Here is a tiny trained network, its code and every weight. The questions are about switching its units off for an input and a class, where a switched-off unit gives its printed mean instead of its output.

import numpy as np


def w(rows, s, z=0):
    codes = np.array(rows[::2]) - 128.0
    scale = np.full(codes.shape[1], s)
    scale[-1] = z or s
    return codes * scale


def f(y):
    return np.maximum(y, 0)


def log_softmax(a):
    a = a - a.max(-1, keepdims=True)
    return a - np.log(np.exp(a).sum(-1, keepdims=True))


def net(x, mask):
    res = np.array(x, float).reshape(1, 5) / 4 @ E
    y = f(res @ A[0][:, :-1].T + A[0][:, -1])
    res = res + np.where(mask, y, B[0][:, -1]) @ B[0][:, :-1]
    return log_softmax(res[-1] @ U[:, :-1].T + U[:, -1])


A, B = {}, {}
E = w([
[185,185,61,151,147,197],'x0',
[107,221,58,173,160,38],'x1',
[131,194,207,71,1,203],'x2',
[74,92,81,177,156,229],'x3',
[254,167,94,89,165,189],'x4',
],0.0067)
A[0] = w([
[94,62,192,172,76,125,171],'n0',
[156,221,32,180,57,206,236],'n1',
[72,113,190,149,85,127,105],'n2',
[94,74,211,232,115,137,240],'n3',
[149,166,54,195,78,163,234],'n4',
[108,70,51,120,202,154,230],'n5',
[91,131,70,201,172,179,101],'n6',
[127,152,123,129,121,208,116],'n7',
[39,157,59,170,80,188,170],'n8',
[65,83,206,166,134,132,190],'n9',
[214,205,168,100,110,88,225],'n10',
[254,155,100,100,26,147,252],'n11',
[68,44,231,112,215,100,249],'n12',
[32,170,222,67,117,49,147],'n13',
[129,50,25,147,182,114,158],'n14',
[137,98,181,9,97,111,252],'n15',
],0.0088,0.0033)
B[0] = w([
[97,186,103,72,90,195,205],'n0',
[73,103,204,75,169,103,255],'n1',
[108,178,107,100,95,155,186],'n2',
[116,148,125,130,86,209,214],'n3',
[2,158,164,75,184,106,213],'n4',
[165,137,71,191,184,170,230],'n5',
[86,102,121,127,177,138,205],'n6',
[96,66,173,106,129,154,187],'n7',
[65,181,219,77,117,197,210],'n8',
[79,103,70,149,55,200,204],'n9',
[146,168,200,111,154,45,222],'n10',
[116,95,175,81,173,54,254],'n11',
[227,117,76,162,66,171,230],'n12',
[136,125,76,105,47,97,227],'n13',
[157,58,90,194,182,164,226],'n14',
[163,144,84,146,58,54,234],'n15',
],0.0079,0.008)
U = w([
[42,141,205,100,129,171,19],'0',
[90,135,120,120,2,153,103],'1',
[172,76,56,228,145,138,154],'2',
[166,172,193,79,67,8,251],'3',
],0.0074,0.0031)

Each question gives the input, the list of numbers given to net, and the class t.
The units are the neurons (one row each of A and B). Each row of codes is followed by its name. A weight is (code - 128) times the scale printed after its matrix; where a second scale follows, it is the last column's (A, B and U).
mask holds one flag per neuron, in row order. A switched-off neuron (its flag False) gives its mean, the last column of its row in B, instead of its output. The means were averaged over made-up inputs and are rounded, as every weight is.
A unit's drop is (log p(t) with every unit on - log p(t) with that unit switched off) / (log p(t) with every unit on - log p(t) with every unit switched off).
The circuit of an input: a set's keep is (log p(t) with only the set's units on - log p(t) with every unit switched off) / (log p(t) with every unit on - log p(t) with every unit switched off). Starting from the 12 units with the biggest drops (on a tie, the unit counted first), units are removed one at a time, each time the one whose removal leaves the highest keep (on an exact tie, the one counted first), for as long as the keep stays at least 0.8.
circuit, biggest first: the units of the circuit, biggest drop first
k most important neurons: the k neurons with the biggest drops, biggest first
drop when u is switched off: that unit's drop, to one decimal
input [-1,6,-3,4,-6], class 2: circuit, biggest first => [n14 n1]
input [-1,3,8,3,7], class 3: circuit, biggest first => [n10 n11]
input [8,-4,-4,8,-3], class 0: circuit, biggest first => [n8]
input [-8,-1,-4,-4,3], class 2: circuit, biggest first => [n12 n1]
input [-8,4,-5,5,-7], class 1: 4 most important neurons => [n0 n3 n9 n13]
input [-7,-8,7,-4,0], class 1: 2 most important neurons => [n9 n0]
input [2,6,7,2,-3], class 0: 2 most important neurons => [n8 n15]
input [5,3,-3,1,5], class 0: drop when n4 is switched off => 0.7
input [-1,2,-6,-8,-7], class 2: drop when n12 is switched off => 0.2
input [-2,-7,5,-3,8], class 3: drop when n1 is switched off => 0.0
